Below are the code and all the weights of a small trained network. Each question names an input and a class and asks about switching units off, where a switched-off unit gives its printed mean instead of its output.

import numpy as np


def w(rows, s, z=0):
    codes = np.array(rows[::2]) - 128.0
    scale = np.full(codes.shape[1], s)
    scale[-1] = z or s
    return codes * scale


def f(y):
    return y / 2 * (1 + np.tanh(0.7978845608 * (y + 0.044715 * y**3)))


def log_softmax(a):
    a = a - a.max(-1, keepdims=True)
    return a - np.log(np.exp(a).sum(-1, keepdims=True))


def net(x, mask):
    res = np.array(x, float).reshape(1, 8) / 4 @ E
    y = f(res @ A[0][:, :-1].T + A[0][:, -1])
    res = res + np.where(mask, y, B[0][:, -1]) @ B[0][:, :-1]
    return log_softmax(res[-1] @ U[:, :-1].T + U[:, -1])


A, B = {}, {}
E = w([
[152,152,121,155,143,130],'x0',
[133,134,123,131,136,130],'x1',
[158,72,193,127,216,49],'x2',
[85,82,68,158,81,17],'x3',
[123,123,137,130,114,126],'x4',
[134,135,111,123,150,133],'x5',
[207,2,106,154,136,216],'x6',
[233,156,118,40,71,74],'x7',
],0.0093)
A[0] = w([
[96,133,70,84,74,181,58],'neuron 0',
[108,92,53,143,124,47,133],'neuron 1',
[108,137,139,123,121,164,176],'neuron 2',
[61,117,129,148,153,155,140],'neuron 3',
[50,179,163,143,114,94,149],'neuron 4',
[140,75,123,119,116,172,194],'neuron 5',
[180,91,120,182,131,131,143],'neuron 6',
[106,202,108,115,150,113,106],'neuron 7',
[61,91,154,151,175,136,130],'neuron 8',
[63,94,127,169,159,146,175],'neuron 9',
[147,93,110,135,159,150,80],'neuron 10',
[92,172,159,92,127,98,164],'neuron 11',
[84,200,103,136,133,107,68],'neuron 12',
[192,104,102,25,87,109,232],'neuron 13',
[129,176,189,104,120,208,135],'neuron 14',
[148,85,84,139,97,176,61],'neuron 15',
[186,143,85,86,109,109,123],'neuron 16',
[75,122,111,163,146,157,188],'neuron 17',
[100,221,139,107,112,118,95],'neuron 18',
[134,78,187,111,255,39,177],'neuron 19',
[155,96,77,160,111,180,63],'neuron 20',
[113,165,49,129,93,167,23],'neuron 21',
[111,105,120,131,79,102,189],'neuron 22',
[137,158,166,109,116,188,71],'neuron 23',
[126,129,28,207,94,82,169],'neuron 24',
[209,134,116,66,67,85,226],'neuron 25',
[175,70,110,157,95,144,80],'neuron 26',
[110,166,47,149,61,188,3],'neuron 27',
[174,89,169,140,145,92,106],'neuron 28',
[126,84,95,158,125,63,101],'neuron 29',
[116,115,32,160,75,96,102],'neuron 30',
[144,119,109,60,100,103,240],'neuron 31',
[159,87,91,145,104,177,51],'neuron 32',
[156,163,198,70,169,180,143],'neuron 33',
[63,112,85,194,134,154,221],'neuron 34',
],0.011,0.0013)
B[0] = w([
[137,149,150,98,84,152,179],'neuron 0',
[164,61,162,132,222,171,197],'neuron 1',
[179,148,142,123,150,156,151],'neuron 2',
[178,163,117,195,118,80,191],'neuron 3',
[89,104,101,140,122,119,212],'neuron 4',
[108,117,89,138,143,74,187],'neuron 5',
[111,115,82,85,92,79,181],'neuron 6',
[68,118,99,116,112,85,182],'neuron 7',
[169,213,108,189,129,123,201],'neuron 8',
[200,181,92,196,134,123,206],'neuron 9',
[102,127,112,82,109,95,167],'neuron 10',
[90,86,98,125,138,96,182],'neuron 11',
[68,78,107,128,96,97,193],'neuron 12',
[182,178,113,176,142,78,222],'neuron 13',
[134,72,174,104,220,155,197],'neuron 14',
[71,91,97,102,102,73,182],'neuron 15',
[173,157,114,193,147,130,183],'neuron 16',
[166,190,86,176,131,106,189],'neuron 17',
[80,95,81,116,147,51,202],'neuron 18',
[102,172,151,17,2,219,251],'neuron 19',
[83,115,74,114,115,89,185],'neuron 20',
[112,113,154,69,54,210,178],'neuron 21',
[150,110,153,121,149,149,157],'neuron 22',
[138,94,163,114,174,154,170],'neuron 23',
[148,96,149,96,179,178,196],'neuron 24',
[187,198,103,219,120,137,227],'neuron 25',
[68,91,101,134,133,79,190],'neuron 26',
[143,172,189,78,46,185,201],'neuron 27',
[114,153,143,93,72,118,179],'neuron 28',
[131,93,190,88,183,165,177],'neuron 29',
[143,70,199,117,180,189,188],'neuron 30',
[176,143,135,198,141,123,177],'neuron 31',
[93,73,82,124,104,85,185],'neuron 32',
[129,61,176,152,195,120,204],'neuron 33',
[180,177,151,191,137,140,212],'neuron 34',
],0.0083,0.011)
U = w([
[178,181,92,229,143,98,106],'0',
[114,129,153,69,39,180,253],'1',
[134,20,179,129,250,156,31],'2',
[55,53,47,131,118,21,43],'3',
],0.012,0.0042)

Each question gives the input, the list of numbers given to net, and the class t.
The units are the neurons (one row each of A and B). Each row of codes is followed by its name. A weight is (code - 128) times the scale printed after its matrix; where a second scale follows, it is the last column's (A, B and U).
mask holds one flag per neuron, in row order. A switched-off neuron (its flag False) gives its mean, the last column of its row in B, instead of its output. The means were averaged over made-up inputs and are rounded, as every weight is.
A unit's drop is (log p(t) with every unit on - log p(t) with that unit switched off) / (log p(t) with every unit on - log p(t) with every unit switched off).
The circuit of an input: a set's keep is (log p(t) with only the set's units on - log p(t) with every unit switched off) / (log p(t) with every unit on - log p(t) with every unit switched off). Starting from the 12 units with the biggest drops (on a tie, the unit counted first), units are removed one at a time, each time the one whose removal leaves the highest keep (on an exact tie, the one counted first), for as long as the keep stays at least 0.8.
units of the circuit, in order: the units of the circuit, biggest drop first
unit that matters most: the unit with the biggest drop
k most important neurons: the k neurons with the biggest drops, biggest first
drop when u is switched off: that unit's drop, to one decimal
input [-5,-4,1,8,-2,8,5,-6], class 2: 2 most important neurons	(neuron 1; neuron 29)
input [-2,8,8,4,0,2,-2,-3], class 1: units of the circuit, in order	(neuron 19)
input [3,4,5,-7,7,3,0,5], class 2: 2 most important neurons	(neuron 33; neuron 14)
input [-7,8,6,2,5,2,-4,6], class 0: 3 most important neurons	(neuron 25; neuron 13; neuron 31)
input [-7,-4,3,8,8,-8,7,8], class 0: 3 most important neurons	(neuron 25; neuron 13; neuron 31)
input [-5,-7,-5,-8,5,-5,5,-6], class 2: 2 most important neurons	(neuron 14; neuron 23)
input [3,6,-5,-2,3,0,2,6], class 0: 2 most important neurons	(neuron 19; neuron 25)
input [2,-5,-5,6,7,-3,0,7], class 0: 3 most important neurons	(neuron 25; neuron 13; neuron 19)
input [-7,-1,-3,-5,0,-5,-6,-6], class 0: 2 most important neurons	(neuron 3; neuron 8)
input [1,2,-8,7,8,-1,-6,8], class 0: 2 most important neurons	(neuron 25; neuron 19)
input [-6,-3,0,0,3,-5,-2,2], class 0: 2 most important neurons	(neuron 19; neuron 15)
input [0,-6,-7,-5,-1,-5,1,-7], class 0: 3 most important neurons	(neuron 19; neuron 17; neuron 3)
input [2,4,-1,6,6,-4,4,-6], class 0: 3 most important neurons	(neuron 9; neuron 34; neuron 8)
input [7,-5,8,-4,-2,8,7,8], class 0: 2 most important neurons	(neuron 13; neuron 25)
input [-7,2,2,8,-1,-6,-6,-6], class 2: units of the circuit, in order	(neuron 1)
input [3,-4,-6,0,-7,0,2,-4], class 1: 2 most important neurons	(neuron 27; neuron 21)
input [-3,3,-7,6,-6,5,-3,0], class 1: drop when neuron 27 is switched off	0.6
input [3,0,7,-3,-3,-4,2,-6], class 1: drop when neuron 25 is switched off	0.1
input [-2,-1,5,-1,5,4,5,3], class 1: drop when neuron 18 is switched off	0.2
input [0,5,8,0,-2,-1,-8,-7], class 1: drop when neuron 28 is switched off	0.0
input [7,-6,-7,5,4,2,-4,0], class 1: unit that matters most	neuron 27
